What each symbol does to the nodes:
§: Z415->Z884, Z325->Z644, Z791->Z590, Z387->Z964, Z34->Z415, Z24->Z650, Z464->Z247, Z836->Z571, Z761->Z791, Z125->Z557, Z571->Z95, Z247->Z210, Z936->Z591, Z884->Z268, Z448->Z913, Z492->Z669, Z872->Z825, Z610->Z464, Z644->Z409, Z557->Z734, Z991->Z485, Z409->Z826, Z590->Z301, Z601->Z102, Z227->Z250, Z102->Z789, Z21->Z654, Z210->Z273, Z250->Z492, Z20->Z399, Z789->Z43, Z473->Z479, Z463->Z343, Z498->Z325, Z705->Z766, Z734->Z24, Z268->Z619, Z964->Z448, Z520->Z761, Z609->Z836, Z669->Z936, Z273->Z125, Z766->Z609, Z262->Z109, Z650->Z34, Z946->Z991, Z343->Z705, Z301->Z387, Z399->Z227, Z550->Z947, Z502->Z473, Z188->Z502, Z619->Z282, Z591->Z188, Z43->Z463, Z826->Z601, Z913->Z262, Z109->Z20, Z485->Z610, Z947->Z21, Z654->Z498, Z282->Z520, Z825->Z550, Z479->Z872, Z95->Z946
%: Z415->Z936, Z325->Z210, Z791->Z825, Z387->Z21, Z34->Z669, Z24->Z250, Z464->Z448, Z836->Z520, Z761->Z872, Z125->Z20, Z571->Z761, Z247->Z913, Z936->Z343, Z884->Z591, Z448->Z498, Z492->Z43, Z872->Z95, Z610->Z964, Z644->Z273, Z557->Z399, Z991->Z301, Z409->Z125, Z590->Z550, Z601->Z734, Z227->Z102, Z102->Z24, Z21->Z610, Z210->Z262, Z250->Z789, Z20->Z826, Z789->Z650, Z473->Z836, Z463->Z415, Z498->Z247, Z705->Z268, Z734->Z227, Z268->Z188, Z964->Z654, Z520->Z479, Z609->Z282, Z669->Z463, Z273->Z109, Z766->Z619, Z262->Z644, Z650->Z492, Z946->Z590, Z343->Z884, Z301->Z947, Z399->Z601, Z550->Z991, Z502->Z609, Z188->Z766, Z619->Z502, Z591->Z705, Z43->Z34, Z826->Z557, Z913->Z325, Z109->Z409, Z485->Z387, Z947->Z485, Z654->Z464, Z282->Z473, Z825->Z946, Z479->Z571, Z95->Z791
~: Z415->Z610, Z325->Z188, Z791->Z734, Z387->Z34, Z34->Z485, Z24->Z946, Z464->Z343, Z836->Z409, Z761->Z557, Z125->Z836, Z571->Z826, Z247->Z705, Z936->Z964, Z884->Z464, Z448->Z884, Z492->Z301, Z872->Z399, Z610->Z463, Z644->Z502, Z557->Z571, Z991->Z789, Z409->Z473, Z590->Z24, Z601->Z872, Z227->Z791, Z102->Z825, Z21->Z669, Z210->Z766, Z250->Z590, Z20->Z520, Z789->Z550, Z473->Z109, Z463->Z21, Z498->Z591, Z705->Z498, Z734->Z95, Z268->Z247, Z964->Z415, Z520->Z125, Z609->Z644, Z669->Z387, Z273->Z609, Z766->Z325, Z262->Z619, Z650->Z991, Z946->Z102, Z343->Z654, Z301->Z650, Z399->Z761, Z550->Z250, Z502->Z262, Z188->Z913, Z619->Z210, Z591->Z448, Z43->Z947, Z826->Z479, Z913->Z268, Z109->Z282, Z485->Z43, Z947->Z492, Z654->Z936, Z282->Z273, Z825->Z227, Z479->Z20, Z95->Z601
&: Z415->Z21, Z325->Z268, Z791->Z601, Z387->Z43, Z34->Z947, Z24->Z825, Z464->Z936, Z836->Z109, Z761->Z826, Z125->Z473, Z571->Z20, Z247->Z591, Z936->Z610, Z884->Z654, Z448->Z343, Z492->Z991, Z872->Z557, Z610->Z669, Z644->Z619, Z557->Z479, Z991->Z250, Z409->Z282, Z590->Z102, Z601->Z761, Z227->Z95, Z102->Z791, Z21->Z34, Z210->Z188, Z250->Z946, Z20->Z836, Z789->Z590, Z473->Z273, Z463->Z387, Z498->Z884, Z705->Z448, Z734->Z872, Z268->Z498, Z964->Z463, Z520->Z409, Z609->Z262, Z669->Z485, Z273->Z502, Z766->Z913, Z262->Z766, Z650->Z550, Z946->Z227, Z343->Z964, Z301->Z789, Z399->Z571, Z550->Z24, Z502->Z210, Z188->Z247, Z619->Z325, Z591->Z464, Z43->Z301, Z826->Z520, Z913->Z705, Z109->Z609, Z485->Z492, Z947->Z650, Z654->Z415, Z282->Z644, Z825->Z734, Z479->Z125, Z95->Z399

The rows follow the links: the fewer symbols apart two nodes are, the more alike their rows tend to be.

Each row is also shifted at random along 2 hidden directions that mean nothing.

Rows in random order:
Each row is one node's numbers.
id 1:  -30   -21    73    43   -42   123    36    27  -100    31   -33    35    37   -74   162    77   110   -38   -70   154   -50   -14    -8   -50   -76
id 2:  -33    -9   -76     0   144    12     9   -34    52   -82    40    25    -7   -91   -67    96  -133   -14  -115   -45   -14   -33     6    68     5
id 3:  130   111   -40   -41    85    73    26  -171    28  -114    48   -51    25    11   -91  -124    22    63   121   -59    72   -20    35    94   -91
id 4: -116  -154   -59     0   112   -57    60   120   -84    26   -34    -7    37   -77   -15    22   -64  -120     4   159    51   -43   -22   -67   146
id 5: -349   -48     0    14     9   156    60   141   -78   163   -21    12    59  -112   145   -17   249  -229   -35   237  -167   -99    21  -109   -50
id 6:  -34   -38    37     2  -119    -1    -3    80   -15    18  -124    66  -127   -59   -75   249   -75   -17    63   -76   -26    40   -25  -120   110
id 7:  178   -37   -41    49  -144   -36   -93   112     3    -9   -32    94  -165   -86    12   211  -136   -26    81   -42   -27   146    73   -48   -29
id 8:  -88    37   -54   -31    94   101    71   -40   -67    -9   -15     2    13   -58   -52   -75   148  -108   143    44    31   -26    97    -7   -31
id 9:  -73  -165   -48     3   155   -41    48   136   -89   -41   -63    94   -87  -193     4   239  -135  -117   -55    86     2    -5    51   -37   138
id 10:  173    29   -39    51  -107  -103  -119    22    81    13    73     3   -45    86    11   -62   -88    48    -7   -78    -5   124    26    58   -82
id 11:  -41    47    46    27   -66    92    43   -72     0    44    68   -65   158    89   135  -160   131    18   -55   117   -10  -109   -75     9  -105
id 12:  239    22   -35    43  -179   -62   -59     0    65   -44    34    44  -102    36    -9   108  -166    67   106  -124    48    80    17     2   -28
id 13:  162    74   104    43   -75    22    38  -146   -25   -58    57   -17   118   134   125   -82    44   168   -77   -20    79   -20   -55    54   -95
id 14:   84    14    41    52   -34  -108   -76    11   -13    11     8    61   -32    84    50   -13    19    71  -138  -105    12   145    72    57   -38
id 15:  135    42    28   -67   101    61    49   -44   -42  -118   -36    74  -165  -121     8   140    32    28   147   -77    10     3   161    68   -15
id 16: -136   -46   -57    49  -170    10    21    96   -31    83   -67    47   -22   -12   -74   110    -1  -133    93     6    12    37   -20  -163    77
id 17:   53  -185    52   -67   104   -37   -18   193  -112    -8  -166    37  -168  -230     9   260  -110   -51    54   158   -57    65    -5   -96   160
id 18:  -89    21   -98   -10   144   133   -14   -26    -1   -34   -10   -10    20  -153  -112     9     4  -110   -36    69   -48    11    16     3   -73
id 19:  -12   -35   -66    -2   134   -52    36   -28    40   -89    51    20     5   -40   -38    76  -157    15   -97   -58    44   -63    -3    67    59
id 20: -189   -23   -45    44  -169    -2    35    54   -11   103   -42     3    47    64  -101     5    33  -110    85    -8    20   -11   -67  -155    85
id 21:  251    26   142    42   -49    13     9   -86   -78  -102   -30    81   -29    13   151   136   -20   170   -93   -53    60    61    29    55   -59
id 22:  141  -109    38   -59    93   -90     4    64   -30   -60   -56   -33   -65   -64    -4    84  -153    66    48    61    38    -5   -45     4   133
id 23:  -65   -20  -121    85  -154   -35   -61    99    17   117    40    -8    45    53   -24  -104    13  -143    48    69    -2    84    13   -87   -56
id 24:  -31    75  -101   -16   110   117     2  -111    39   -44    44   -68    85   -49  -126  -124    23   -46    12    28    10   -17   -12    45  -105
id 25: -111    31    -3   -45    80    64    82     2   -44    -5     4    31   -53   -57    36   -10   153   -79   121    -4   -15   -75   133    11     8
id 26: -115    67   -86   -21    79   105    68   -91   -32     5    30   -59   117    17   -88  -210   161  -107   139    63    61   -46    42    -3   -63
id 27:   58   -39   -22    35  -171   -12   -20    87    -9     9   -64    95  -125   -62   -37   228  -107   -50   106   -58     7    70    19  -105    45
id 28:  206   -31    -5   -39   103  -149    37   -84    58  -145    78   -32     1    61    -3     7  -234   169    -4   -93   124   -87   -45   132    95
id 29:  -24   -60   -83    73  -110   -26  -106   165   -19   106   -12    66   -76   -72     8    51    -8  -153    18    73   -62   153    73   -81   -48
id 30:   16   -40    69   -86     9   -54   -31    27    34    28   -57  -119     9    40   -68   -70   -54    80    50    50   -20   -17  -141   -36   102
id 31:    8    85    47   -64    39    18    66   -73    67   -43    84   -15   -44    41    86   -59    91    60    76   -96   -29  -140    81   106   -26
id 32:  -68    -9   -94    72  -194   -16    -4    56    15    87    11    12    42    63   -58   -32   -19  -106   107     9    49    32   -23  -110     5
id 33:  111    -4   -37   -15   146   -46     7   -57    68  -153    41    46   -69   -86   -30   172  -227    90  -107  -124    15   -35    16   120    31
id 34:   82   -18   106   -92   -16   -48   -52    23    53    -8  -100   -57  -100    -4   -77    94  -110   132    33   -57   -50     9  -112   -16   113
id 35:  -39    16    41   -26  -122   -35     7   -10    50    29   -55   -21   -28    78  -103    66   -54    55    58  -111     6   -21   -96   -70    98
id 36:  -10  -153    -7   -31   105   -66    36   121   -81   -10   -61     8   -31  -102    -6    91  -100   -56    36   135    32   -20   -20   -48   146
id 37:   58     2    83   -89    -7   -67   -38   -13    79     7   -47  -120     2    89   -82   -83   -68   137    44   -23   -13   -35  -155    -1    93
id 38:  -29    -4    83   -59   -66   -41   -14    10    53    27   -84   -48   -45    40   -96    58   -57    80    39   -76   -30   -12  -117   -57   111
id 39:  -88  -142    21   -50    68   -29    -5   146   -68    74  -112   -69   -10   -81   -38     6   -12   -83    53   199   -32     0   -83  -105   142
id 40:   89   -18    10    54   -35   -99  -120    97    -3    29   -21    88  -111   -14    53    74   -27     7  -104   -62   -50   180   103    26   -38
id 41:   66   -31   109    -7    -4   127    -2    64   -66   -19   -62    75  -120  -186   203   250    32     5   -46   103  -136   -22    42   -15   -67
id 42: -100    -9    48    65   -61   105    56   -10  -104    67    -6    -2   143    15   129   -63   160   -60   -77   168     2   -23   -40   -66   -81
id 43:   17    26    85   -55    44    67    21    42    22   -35     0    61  -154  -109   163   151    52    26    19   -22  -128   -88   102    62   -28
id 44:  -97   -21    65    -4     0   134    20    86   -45    50   -25    31   -41  -139   177   113   122   -72   -42   143  -139   -65    29   -41   -66
id 45: -220  -153     4   -47    50    10   -13   192   -93   149  -138   -68    25  -103   -54   -10    60  -163    42   247   -72     9   -94  -170   142
id 46:  -65    57  -107     2   122    24    18  -119   104   -57   108   -64   126    42  -107  -131   -81    10  -105   -52    29   -82   -58    94   -51
id 47: -129   -88   -90    17   136   -50    56    35   -14   -17    33    17    56   -41   -32    20   -97   -79   -74    40    52   -72    -5     8    92
id 48:   89    97    85   -52    -7    28    24  -100   112   -48   112   -42    -9    64   152   -68    33   150     4   -77   -60  -159     2   132   -84
id 49:  154    82    41   -73    76    30    63  -100     8  -119    18    36  -123   -26    24    48    25    89   144  -134    35   -54   129   112   -14
id 50:  245   -28    84    31    -8  -109  -134    87   -20   -58   -70   156  -241   -83    84   275   -98   111  -125  -146   -56   224   143    59   -21
id 51:  160    43    81    48   -43  -108   -37   -74   -24   -42     9    59     0   121    69   -12     9   157  -145  -144    68   108    44    76   -36
id 52: -167    58    21   -43    28    52    77   -30    45    47    87   -41    47    55    91  -155   180   -40    47     9   -58  -163    45    38   -36
id 53: -167     3     5   -42    76    78    76    60   -59    31   -21    58   -79  -103    74    42   179  -125    95    41   -72   -75   139   -14    20
id 54:  255    45   120    44   -41   -93   -30  -109   -30   -96    -2    83   -31   101    91    68   -34   218  -132  -173    85   108    52    93   -36
id 55:  -59   -14    71   -64   -47   -29   -22    31    49    50   -87   -73   -18    46   -94    17   -30    55    35   -27   -39   -17  -134   -66   114
id 56: -286   -43    -2   -11   -99    15    18    97   -17   147  -103   -37    49    22  -121   -10    77  -123    33    44   -49   -29  -103  -173   127
id 57:  -15    15    30    72   -32   -93   -48     0   -50    50    -1    54    45   107    39   -76    81    21  -148   -57    34   120    49    16   -21
id 58:  195   -31   143    44   -24     6    -3     6  -131   -81   -96   152  -110   -88   147   281   -11   100  -120   -32    22   121    86     5   -27
id 59:   49    -8    90    67   -36   -22     9   -10  -117     1   -48    92    30    33    99    57    78    41  -131    -6    44   100    44   -14   -21
id 60:  -38   132  -120   -21    82    98    32  -203    78   -33   118  -142   209   119  -154  -346    66     1    61     9    85   -75   -55    81  -124
id 61:  136    -1    -3    42   -57  -108  -134    64    32    20    12    53   -93    22    37    31   -57    34   -76   -78   -38   167    78    44   -64
id 62:   82    64   -55   -41   110   115    10  -101    -5   -91     0   -19   -14   -79   -89   -25    12    -1    90    -6    25    14    49    49   -86
id 63:   38    17   -63   -14   155    64   -31   -36    38  -102    -2    36   -62  -161   -77   156  -129    -5   -93   -39   -51    14    31    68   -44
id 64:  130    22   -33    48   -92  -106  -119    42    63    27    58    17   -50    66    17   -56   -60    33   -40   -73   -13   135    48    50   -75
id 65:   -4    54   -79   -16   131    84   -21   -91    64   -73    42   -23    35   -76  -112   -14   -67   -12   -59   -18   -17   -10   -12    68   -77

Some nodes, each with its row:
Z947 id 15
Z498 id 54
Z95 id 28
Z761 id 17
Z21 id 43
Z884 id 21
Z247 id 57
Z610 id 5
Z557 id 39
Z227 id 19
Z492 id 8
Z125 id 38
Z301 id 26
Z479 id 37
Z262 id 23
Z872 id 36
Z409 id 35
Z705 id 51
Z464 id 13
Z502 id 7
Z387 id 31

Row, symbols taken left to right, then the row they reach:
id 63 % % &: id 65
id 9 ~ §: id 46
id 24 ~: id 18
id 52 ~ &: id 49
id 56 ~ &: id 16
id 4 & §: id 47
id 40 ~ %: id 61
id 41 §: id 58
id 34 %: id 30
id 2 §: id 60
id 55 % & &: id 6
id 50 ~ §: id 29
id 48 %: id 44
id 3 ~: id 62
id 20 &: id 32
id 59 & &: id 11
id 10 ~: id 64
id 22 &: id 45
id 1 % % &: id 42
id 25 % % &: id 53
id 27 ~ ~: id 12

